Below are the code and all the weights of a small trained network. Each question names an input and a class and asks about switching units off, where a switched-off unit gives its printed mean instead of its output.

import numpy as np


def w(rows, s, z=0):
    codes = np.array(rows[::2]) - 128.0
    scale = np.full(codes.shape[1], s)
    scale[-1] = z or s
    return codes * scale


def f(y):
    return np.maximum(y, 0)


def log_softmax(a):
    a = a - a.max(-1, keepdims=True)
    return a - np.log(np.exp(a).sum(-1, keepdims=True))


def net(x, mask):
    res = np.array(x, float).reshape(1, 6) / 4 @ E
    y = f(res @ A[0][:, :-1].T + A[0][:, -1])
    res = res + np.where(mask, y, B[0][:, -1]) @ B[0][:, :-1]
    return log_softmax(res[-1] @ U[:, :-1].T + U[:, -1])


A, B = {}, {}
E = w([
[221,254,114,96,36,185],'x0',
[246,92,69,250,105,141],'x1',
[104,190,52,105,134,24],'x2',
[138,38,124,109,9,23],'x3',
[236,224,184,49,128,84],'x4',
[114,192,164,197,61,111],'x5',
],0.0089)
A[0] = w([
[114,107,20,146,178,52,199],'N1',
[88,129,142,212,223,147,185],'N2',
[131,196,207,33,230,162,200],'N3',
[158,100,120,235,205,104,207],'N4',
[226,143,96,121,40,135,209],'N5',
[96,76,255,75,138,98,179],'N6',
[48,178,108,198,96,137,253],'N7',
[150,111,61,66,207,61,159],'N8',
[89,112,162,45,105,50,203],'N9',
[21,153,99,172,130,62,121],'N10',
[156,146,37,100,105,34,169],'N11',
[120,90,185,164,204,198,234],'N12',
[117,149,10,52,184,53,184],'N13',
[213,203,131,158,199,182,141],'N14',
],0.0095,0.0038)
B[0] = w([
[96,125,163,230,143,147,207],'N1',
[171,62,62,186,164,80,210],'N2',
[137,145,57,34,149,173,250],'N3',
[167,85,120,222,160,93,202],'N4',
[203,223,199,132,1,176,236],'N5',
[135,115,194,74,153,83,215],'N6',
[110,109,59,94,63,76,199],'N7',
[96,160,155,179,177,193,197],'N8',
[31,168,182,104,131,165,225],'N9',
[34,147,117,169,97,77,200],'N10',
[133,150,190,178,134,139,210],'N11',
[174,59,125,89,158,103,215],'N12',
[87,207,108,148,157,199,217],'N13',
[171,129,80,149,118,123,213],'N14',
],0.0089,0.013)
U = w([
[87,142,223,13,131,108,147],'0',
[118,17,103,151,16,219,254],'1',
[54,124,81,150,77,46,1],'2',
[197,61,99,176,203,54,49],'3',
[232,167,143,158,51,134,154],'4',
[75,155,128,176,151,215,69],'5',
[173,140,7,36,158,194,189],'6',
],0.011,0.0024)

Each question gives the input, the list of numbers given to net, and the class t.
The units are the neurons (one row each of A and B). Each row of codes is followed by its name. A weight is (code - 128) times the scale printed after its matrix; where a second scale follows, it is the last column's (A, B and U).
mask holds one flag per neuron, in row order. A switched-off neuron (its flag False) gives its mean, the last column of its row in B, instead of its output. The means were averaged over made-up inputs and are rounded, as every weight is.
A unit's drop is (log p(t) with every unit on - log p(t) with that unit switched off) / (log p(t) with every unit on - log p(t) with every unit switched off).
The circuit of an input: a set's keep is (log p(t) with only the set's units on - log p(t) with every unit switched off) / (log p(t) with every unit on - log p(t) with every unit switched off). Starting from the 12 units with the biggest drops (on a tie, the unit counted first), units are removed one at a time, each time the one whose removal leaves the highest keep (on an exact tie, the one counted first), for as long as the keep stays at least 0.8.
circuit, biggest first: the units of the circuit, biggest drop first
k most important neurons: the k neurons with the biggest drops, biggest first
drop of u: that unit's drop, to one decimal
input [1,-7,5,8,2,7], class 0: circuit, biggest first => N9
input [2,-7,4,-2,-4,1], class 2: 3 most important neurons => N10, N7, N5
input [-3,-8,-2,0,-7,1], class 2: 4 most important neurons => N10, N2, N7, N5
input [4,4,6,-5,-1,-3], class 4: circuit, biggest first => N9, N3
input [7,0,-8,0,-5,4], class 4: 2 most important neurons => N5, N9
input [-1,-6,8,3,0,5], class 5: 4 most important neurons => N13, N9, N11, N8
input [6,-5,5,-7,-7,5], class 6: 2 most important neurons => N3, N1
input [-2,5,3,-3,3,1], class 3: 3 most important neurons => N4, N5, N9
input [-8,0,4,4,8,-2], class 5: 2 most important neurons => N8, N13
input [-6,-2,5,-6,-4,8], class 2: 2 most important neurons => N10, N7
input [0,-5,1,-4,-6,-7], class 6: 3 most important neurons => N3, N12, N11
input [6,-1,-3,-6,7,3], class 6: drop of N3 => 1.6
input [6,8,-4,8,-4,1], class 4: drop of N5 => 0.3
input [6,0,-6,-5,2,-3], class 6: circuit, biggest first => N3
input [-2,5,-2,6,3,-8], class 4: drop of N10 => 0.1
